Each row was made from one walk, in order. Every step used is in the known rows, and no mark comes twice. Write each row's walk.
In the rows, 128 means zero.
Known rows:
mulug > mopuma > vobef > defisot: 105 133 123 148 114 132 107 121 82 129 114 149 150 112 85 144 130 96 125 105 107 156 114 124 141 120 125 140 129 146 125
defisot > vobef > gozan > zilu > tiru: 145 83 129 114 92 121 145 131 97 121 109 129 122 110 108 140 112 154 130 119 132 138 122 131 118 166 111 132 170 169 130
zilu > tiru > vobef > gozan > pesi > voriba: 142 151 124 111 114 138 143 113 109 114 109 111 135 95 107 159 102 135 158 84 116 120 86 133 132 111 120 112 130 172 133
defisot > gozan > zilu: 117 113 118 143 89 136 132 128 111 111 114 134 112 97 108 120 108 138 128 94 120 127 107 134 119 133 120 135 174 171 134
mulug > gozan > zilu: 115 119 118 151 93 115 119 136 117 121 104 146 96 104 105 113 103 127 125 97 135 142 124 136 154 117 126 119 144 185 125
zivud > zilu > tiru > vobef > gozan > pesi > voriba: 154 165 133 115 123 144 140 119 108 119 110 119 164 107 114 162 117 130 161 71 117 112 85 127 142 109 128 106 121 175 137
gozan > pesi > voriba > mopuma > mulug > zivud > zilu > tiru: 115 180 123 144 119 91 126 139 124 88 109 137 143 109 134 154 103 131 167 86 133 118 89 126 184 68 147 115 118 123 130
defisot > vobef > gozan > tiru > zilu: 139 77 128 106 96 138 147 130 107 116 113 122 144 119 111 131 114 134 115 114 133 135 129 131 128 182 116 148 165 167 131
vobef > gozan: 129 132 118 134 99 146 123 123 101 126 106 133 117 122 95 132 112 133 135 86 124 139 105 130 136 125 122 148 175 154 134
mopuma > vobef: 88 140 125 155 110 142 119 133 85 137 105 141 142 109 94 126 111 104 125 101 112 143 112 127 150 92 116 150 160 173 126
voriba > zivud > zilu > tiru > vobef > defisot > gozan: 151 159 131 110 112 126 115 118 123 157 106 122 204 107 92 133 134 121 148 94 125 124 98 111 116 128 145 128 141 190 144
zilu > tiru > vobef > gozan > pesi > mulug > zivud: 144 152 118 92 111 131 157 125 121 109 103 103 132 109 105 160 101 163 175 107 114 117 101 119 106 116 134 118 122 146 141
tiru > zivud > zilu: 123 160 136 156 110 162 125 131 103 120 108 154 184 152 110 123 118 112 124 79 121 139 115 119 172 97 134 128 130 193 138
zivud > voriba > mopuma > vobef > gozan > zilu > tiru: 112 122 147 129 91 108 128 128 89 127 94 116 94 102 122 147 110 151 139 120 124 153 119 139 156 130 111 130 146 161 129
mopuma > pesi > mulug > gozan > zilu: 96 115 99 154 95 95 120 142 136 93 104 147 103 104 97 99 94 135 144 94 138 132 124 134 158 123 146 119 137 164 118
vobef > defisot > gozan > zilu > tiru > zivud > voriba > mopuma > pesi: 114 133 144 129 86 113 117 116 124 106 100 131 139 118 126 133 109 156 134 113 120 149 117 140 163 168 139 120 124 178 131
pesi > voriba > mopuma: 101 148 102 162 113 107 115 121 106 97 107 133 126 102 107 116 107 117 138 81 131 125 88 139 185 86 133 129 164 157 131
defisot > gozan > pesi > mulug > zivud > voriba > mopuma > vobef: 96 164 115 142 103 118 129 128 117 112 108 112 90 105 112 139 110 147 151 120 91 101 97 129 123 98 131 137 154 110 145
defisot > vobef > gozan: 135 103 116 131 99 138 123 125 97 133 113 134 127 124 90 129 121 131 117 101 123 127 112 130 120 151 119 155 193 148 136
zivud > voriba > mopuma > vobef > gozan > pesi: 104 163 133 136 100 124 117 122 95 140 102 112 74 117 103 150 120 140 137 102 101 132 96 139 150 116 115 144 152 132 138
gozan > zilu: 109 119 119 139 94 129 131 132 107 112 104 137 113 112 106 115 105 135 135 98 128 141 111 133 140 116 122 131 158 179 126
zilu > tiru > vobef > defisot > gozan > pesi: 135 162 133 105 111 143 128 112 112 140 113 111 161 96 98 156 122 135 147 103 98 124 95 123 105 151 128 124 123 187 140
zivud > voriba > mopuma > pesi > mulug > gozan > zilu: 84 129 105 154 88 76 102 135 142 85 95 134 76 114 108 91 100 147 144 100 138 133 121 142 176 125 155 117 127 150 122
mulug > mopuma > vobef > defisot > gozan > tiru: 116 100 123 140 106 131 123 119 97 131 124 150 152 80 102 146 126 113 122 120 107 142 116 129 106 157 119 134 141 137 130
tiru > vobef > defisot > gozan > zilu: 132 115 126 116 102 132 122 112 115 141 110 112 157 85 96 131 123 130 130 97 115 127 110 137 102 160 128 130 159 183 138
mopuma > mulug > zivud > zilu > tiru > vobef > defisot: 133 159 144 109 119 126 108 128 117 138 98 134 221 119 111 150 120 114 153 100 132 145 121 115 134 114 152 132 111 159 129
mulug > mopuma > pesi > voriba > zivud > zilu > tiru > vobef: 116 150 111 137 113 100 114 124 123 79 109 156 186 107 98 119 112 104 155 64 146 129 86 119 163 79 165 113 96 168 120
gozan > pesi > voriba > mopuma > mulug > zivud > zilu: 109 177 111 153 119 94 117 137 128 96 111 136 132 112 123 143 109 122 157 73 131 109 85 133 179 65 149 124 139 106 134
zilu > tiru > zivud > voriba: 114 156 149 136 92 167 126 119 106 105 97 146 147 155 121 122 97 130 130 113 115 159 122 120 155 105 125 123 112 201 130

Which walk is each row?
88 134 107 156 96 124 107 129 105 73 112 166 126 123 93 117 109 117 129 76 126 148 101 129 157 117 148 144 125 147 117 -> mulug > mopuma > pesi
142 173 119 123 115 125 137 120 129 121 115 122 162 94 106 136 113 122 161 75 120 95 73 118 125 83 139 108 131 182 142 -> defisot > gozan > pesi > voriba > zivud > zilu > tiru > vobef
107 115 104 121 113 99 110 125 149 130 102 135 172 89 89 108 107 127 146 110 134 134 125 134 131 156 155 117 117 171 121 -> mopuma > pesi > mulug > gozan > tiru > vobef > defisot
156 175 141 100 121 145 131 121 118 147 110 123 188 106 115 169 133 143 157 99 101 109 95 117 106 137 140 119 121 173 146 -> mulug > zivud > zilu > tiru > vobef > defisot > gozan > pesi
124 160 136 141 112 145 124 136 98 116 103 152 174 132 115 130 118 124 145 90 125 141 108 113 161 104 134 128 130 193 130 -> zivud > zilu > tiru
95 133 138 164 79 96 101 131 133 99 99 138 96 129 122 108 92 123 113 102 143 160 141 143 188 109 139 114 107 159 128 -> tiru > zivud > voriba > mopuma > mulug > gozan > zilu
133 112 120 129 98 133 123 119 113 135 113 128 127 98 102 131 121 137 132 104 115 131 109 134 111 157 122 134 176 165 136 -> vobef > defisot > gozan > zilu
108 125 129 169 97 77 125 135 126 81 108 142 131 94 132 128 79 114 130 98 156 153 130 141 214 90 134 92 99 171 122 -> pesi > voriba > mopuma > mulug > gozan > zilu > tiru > zivud
134 182 120 120 120 118 136 124 126 122 106 124 164 109 102 132 112 119 167 78 128 109 76 117 145 66 140 103 114 190 134 -> gozan > pesi > voriba > zivud > zilu > tiru > vobef
109 140 100 157 106 122 115 133 123 108 107 142 120 119 91 104 103 117 140 99 126 131 121 121 152 103 139 124 140 165 130 -> pesi > mulug > gozan
119 147 124 119 115 140 108 112 109 146 101 121 176 113 83 127 125 113 133 95 116 141 107 129 128 132 136 139 143 186 133 -> tiru > vobef > defisot
150 121 140 131 104 157 144 129 114 132 110 148 174 133 121 137 115 139 129 91 131 141 120 128 147 137 124 122 140 172 140 -> vobef > gozan > tiru > zivud > zilu
121 126 143 135 93 139 150 132 103 101 103 142 147 125 122 130 93 138 133 110 129 157 125 125 161 114 118 111 115 210 128 -> gozan > zilu > tiru > zivud
136 173 138 110 111 98 126 136 119 117 102 110 155 108 120 171 116 147 160 82 134 126 99 127 154 111 150 128 106 128 140 -> voriba > mopuma > mulug > zivud > zilu > tiru > vobef > gozan > pesi
138 155 96 127 109 120 125 110 136 139 120 121 108 97 87 133 115 125 155 91 111 103 71 129 112 102 126 127 180 139 140 -> vobef > defisot > gozan > pesi > voriba > zivud
143 120 154 116 81 156 144 118 107 109 97 130 115 141 129 139 97 157 135 113 125 159 129 131 139 136 113 114 127 186 132 -> vobef > gozan > zilu > tiru > zivud > voriba
114 116 107 146 109 131 131 127 87 97 117 134 123 112 86 143 115 113 139 98 113 141 116 121 130 116 125 138 140 115 131 -> pesi > mulug > mopuma > vobef > gozan
156 92 137 128 104 147 144 130 110 140 117 150 185 135 115 133 123 137 112 107 130 128 128 129 131 163 121 129 157 167 142 -> defisot > vobef > gozan > tiru > zivud > zilu
113 140 100 135 107 132 134 132 119 99 103 137 134 125 100 117 100 138 155 107 121 123 110 119 130 90 139 137 160 139 134 -> pesi > mulug > zivud
144 119 99 111 106 125 149 131 119 117 115 119 102 127 93 146 113 160 151 116 110 99 103 124 95 137 127 140 179 107 143 -> defisot > vobef > gozan > pesi > mulug > zivud
88 139 103 159 109 128 114 125 113 94 107 153 136 108 101 112 97 113 140 73 128 127 90 137 167 93 138 139 166 161 117 -> mopuma > pesi > voriba
148 91 152 113 81 147 144 119 104 116 104 132 125 144 122 137 106 155 118 128 124 147 136 132 123 163 111 121 144 180 134 -> defisot > vobef > gozan > zilu > tiru > zivud > voriba
152 157 123 111 116 133 142 125 109 83 117 121 157 125 102 160 127 139 166 81 114 123 101 111 124 129 146 104 76 146 140 -> zivud > zilu > tiru > vobef > gozan > pesi > mulug > mopuma
100 129 128 142 83 107 135 128 130 64 103 127 127 118 129 114 91 161 145 111 123 134 119 133 163 141 145 115 119 166 133 -> defisot > gozan > zilu > tiru > zivud > voriba > mopuma > pesi > mulug
112 119 130 140 97 148 142 128 116 116 108 150 159 124 116 116 97 133 123 109 127 149 120 130 148 118 121 124 133 188 131 -> gozan > tiru > zivud
